Each row is followed by one of two labels, saying whether the row has a hidden trait. Each part has a new trait and two new labels.
(in the rows, 128 means zero)
130,147,101,118,127,121,138,131,106,135,121,225,162,129,135,135,116,155,141,111  (56)
147,94,122,127,121,130,112,130,159,125,153,113,36,139,99,122,120,119,108,165  (56)
94,117,113,150,140,119,148,128,148,152,137,201,109,180,98,145,73,124,92,173  (59)
140,174,118,134,134,121,148,136,128,137,100,147,135,152,108,135,119,118,105,153  (59)
120,167,102,145,135,127,122,140,163,146,121,165,85,163,101,122,105,134,93,174  (59)
142,179,120,138,138,127,142,136,127,135,107,121,125,149,109,125,101,138,119,129  (59)
133,192,110,140,140,125,143,137,129,143,98,178,127,152,111,134,107,126,100,159  (59)
117,199,115,138,142,120,138,129,110,136,122,182,147,156,122,145,125,124,93,157  (59)
107,148,107,133,128,115,143,136,128,115,138,180,129,163,118,133,82,131,118,200  (59)
130,175,109,154,145,129,139,134,113,160,133,177,149,133,115,129,121,145,100,159  (59)
121,188,106,142,138,122,144,135,135,138,98,190,104,169,104,134,104,119,88,178  (59)
124,78,88,137,130,131,115,136,145,149,142,251,107,126,116,114,89,160,126,154  (56)
144,152,118,120,128,119,147,133,135,131,131,150,53,137,108,135,114,113,114,174  (56)
115,176,113,139,134,118,151,136,123,128,133,186,132,144,112,125,79,143,125,206  (59)
116,171,106,145,137,117,161,138,121,133,131,194,145,130,114,126,63,140,117,192  (59)
110,133,118,133,126,124,138,132,138,119,149,167,128,149,120,119,88,139,129,187  (59)
114,143,91,137,128,106,141,135,160,130,141,223,9,189,89,142,85,97,75,237  (56)
132,160,112,124,125,118,146,128,136,123,131,157,58,159,107,136,116,115,106,177  (56)
94,98,128,133,136,121,131,123,142,133,145,146,127,166,106,143,113,106,112,172  (59)
117,162,106,139,134,119,131,137,150,134,110,171,95,179,101,135,132,121,83,189  (59)
144,124,108,136,131,121,145,136,145,143,134,175,47,140,106,125,63,129,103,195  (56)
100,159,115,130,128,119,143,136,133,116,142,180,138,157,118,128,92,124,127,212  (59)
122,140,111,125,123,115,136,131,150,121,135,185,39,166,100,139,106,103,98,212  (56)
130,175,131,121,126,124,116,128,137,113,112,137,128,168,115,139,152,110,109,124  (59)
117,183,109,154,147,125,148,132,110,151,128,202,140,158,115,138,118,139,92,175  (59)
118,186,105,141,139,120,138,129,107,135,131,207,140,193,107,147,126,133,83,170  (59)
105,148,110,148,147,118,160,130,129,164,125,189,128,154,107,143,69,129,100,186  (59)
116,219,102,152,147,117,154,133,97,147,122,234,130,158,113,147,115,132,70,205  (59)
123,165,109,146,139,120,164,141,117,141,131,175,156,120,118,118,61,146,133,194  (59)
128,133,91,136,132,128,132,138,123,153,132,222,134,125,120,119,81,168,131,133  (56)
118,127,89,133,132,123,133,135,121,144,130,227,126,150,124,131,91,161,127,140  (56)
132,157,126,137,137,135,118,130,125,143,138,146,133,141,114,127,142,148,96,133  (59)
104,164,109,136,130,113,154,137,126,118,137,209,135,168,114,132,91,126,111,222  (59)
91,102,133,136,131,122,119,124,143,139,139,165,119,171,110,141,110,108,111,176  (59)
91,107,124,136,134,124,129,123,152,141,149,186,109,184,101,145,101,112,95,180  (59)
107,190,126,127,136,118,130,126,105,124,121,189,156,186,122,155,153,114,90,168  (59)
145,173,119,134,132,120,145,131,129,133,122,176,71,136,109,134,106,113,111,173  (56)
114,105,131,135,125,134,80,122,145,120,163,131,104,169,120,130,172,136,94,135  (59)
111,183,110,140,137,117,130,129,113,131,130,201,129,187,121,151,148,114,79,183  (59)
122,178,115,117,121,108,141,127,136,109,119,195,71,193,114,156,128,91,96,192  (56)
134,154,127,133,134,133,121,135,143,136,116,130,121,150,110,121,127,130,113,138  (59)
101,131,132,130,134,117,139,122,136,139,124,158,135,161,110,146,107,107,115,173  (59)
142,229,99,139,142,104,197,137,101,141,93,211,82,139,110,150,68,103,102,221  (56)
114,227,112,144,147,116,157,129,100,136,109,210,155,177,119,150,121,117,89,178  (59)
143,164,122,126,127,116,157,129,127,130,120,167,73,147,109,141,106,104,112,168  (56)
102,113,108,131,122,119,126,133,152,106,151,204,91,193,104,131,99,122,104,233  (59)
149,152,124,125,127,123,148,131,130,133,128,131,89,110,115,132,108,128,121,162  (56)
127,174,111,125,125,106,153,130,130,116,118,199,62,182,110,153,104,92,92,217  (56)
116,141,105,148,131,122,143,140,143,128,151,186,115,152,105,116,63,152,121,224  (59)
124,185,115,142,141,125,143,129,105,138,125,167,154,159,121,142,135,144,91,154  (59)
121,202,112,128,136,115,142,133,130,125,103,172,121,190,109,144,122,111,85,162  (59)
118,174,120,139,138,124,131,129,115,134,134,163,128,174,112,142,134,137,96,158  (59)
120,196,118,137,139,131,135,130,111,140,128,168,137,153,118,135,136,136,98,144  (59)
131,116,95,126,128,123,131,132,125,141,125,212,149,142,125,130,103,157,136,146  (56)
119,175,122,129,139,125,130,128,104,133,125,180,160,163,122,144,143,132,101,148  (59)
132,113,100,128,126,131,118,129,131,139,133,213,125,142,126,121,108,166,140,128  (56)
155,173,127,123,130,120,155,130,113,128,113,144,101,106,121,135,116,112,137,145  (56)
102,201,103,139,132,108,135,135,143,126,112,222,90,209,95,148,110,94,78,198  (59)
125,197,115,140,137,122,141,137,135,137,107,160,122,151,109,134,117,112,99,160  (59)
122,134,97,126,128,122,120,131,125,133,127,233,137,160,127,134,107,147,123,148  (56)
91,124,121,137,138,119,138,123,135,146,128,169,135,163,109,153,90,97,112,176  (59)
122,102,97,127,127,128,121,133,131,142,130,210,132,126,129,118,108,158,146,125  (56)
128,106,101,127,126,128,130,134,126,144,132,191,139,140,129,122,113,155,145,128  (56)
89,110,132,141,133,120,128,125,145,135,132,153,122,185,109,143,108,112,102,170  (59)
142,139,117,126,126,119,138,129,138,133,134,153,63,142,109,134,102,116,115,176  (56)
125,121,93,130,131,128,131,135,124,140,127,219,133,143,122,122,113,154,133,136  (56)
121,118,141,107,115,135,78,128,162,102,130,93,120,171,114,123,174,121,113,112  (59)
103,187,103,137,134,108,167,136,121,122,123,198,138,171,112,137,81,124,116,223  (59)
116,132,131,134,140,124,144,125,129,154,128,143,153,154,110,140,98,124,119,159  (59)
104,119,123,137,139,118,151,124,134,147,130,184,133,160,113,145,109,120,111,167  (59)
122,162,116,141,141,131,138,131,115,148,131,158,148,139,117,131,129,150,97,146  (59)
97,176,98,140,133,109,165,139,125,124,130,215,129,177,112,134,31,134,109,228  (59)
130,200,106,135,133,112,157,132,129,130,129,189,73,150,111,141,99,110,109,203  (56)
109,172,114,134,130,117,150,135,123,120,127,185,142,156,124,137,79,126,120,212  (59)
123,191,119,140,141,123,138,129,107,141,127,175,147,156,126,140,142,145,89,147  (59)
135,160,106,133,130,113,155,134,133,133,116,195,66,152,103,139,87,107,96,196  (56)
109,176,111,141,133,113,163,136,116,127,127,200,144,154,109,130,74,133,115,224  (59)
118,183,119,132,138,125,127,128,117,135,131,168,150,177,126,143,146,130,96,151  (59)
131,180,111,144,138,123,143,138,133,141,103,167,118,161,108,126,103,126,102,167  (59)
132,81,92,137,136,136,130,138,122,162,128,200,144,111,130,106,80,182,142,158  (56)
108,136,126,126,128,125,130,137,138,114,154,153,132,146,115,118,91,145,125,188  (59)
118,129,88,126,130,119,134,135,125,150,128,255,128,146,122,127,88,157,125,155  (56)
117,192,121,143,142,127,135,130,111,139,120,184,144,168,119,141,135,133,84,173  (59)
99,180,108,128,127,108,144,133,129,106,141,214,126,189,115,142,102,106,96,232  (59)
114,202,110,137,133,112,142,135,137,125,102,178,109,188,103,143,117,115,94,179  (59)
112,193,119,139,135,124,130,127,116,133,129,200,143,159,114,143,137,126,81,163  (59)
118,121,85,134,127,126,129,136,133,144,134,255,112,164,114,127,90,167,118,165  (56)
120,116,89,127,131,120,131,134,116,144,125,235,141,136,126,132,94,154,131,149  (56)
136,131,115,128,127,122,128,131,145,127,144,135,57,142,108,128,114,112,108,153  (56)
154,174,146,131,145,142,139,129,78,157,121,68,218,71,146,120,140,164,151,71  (59)
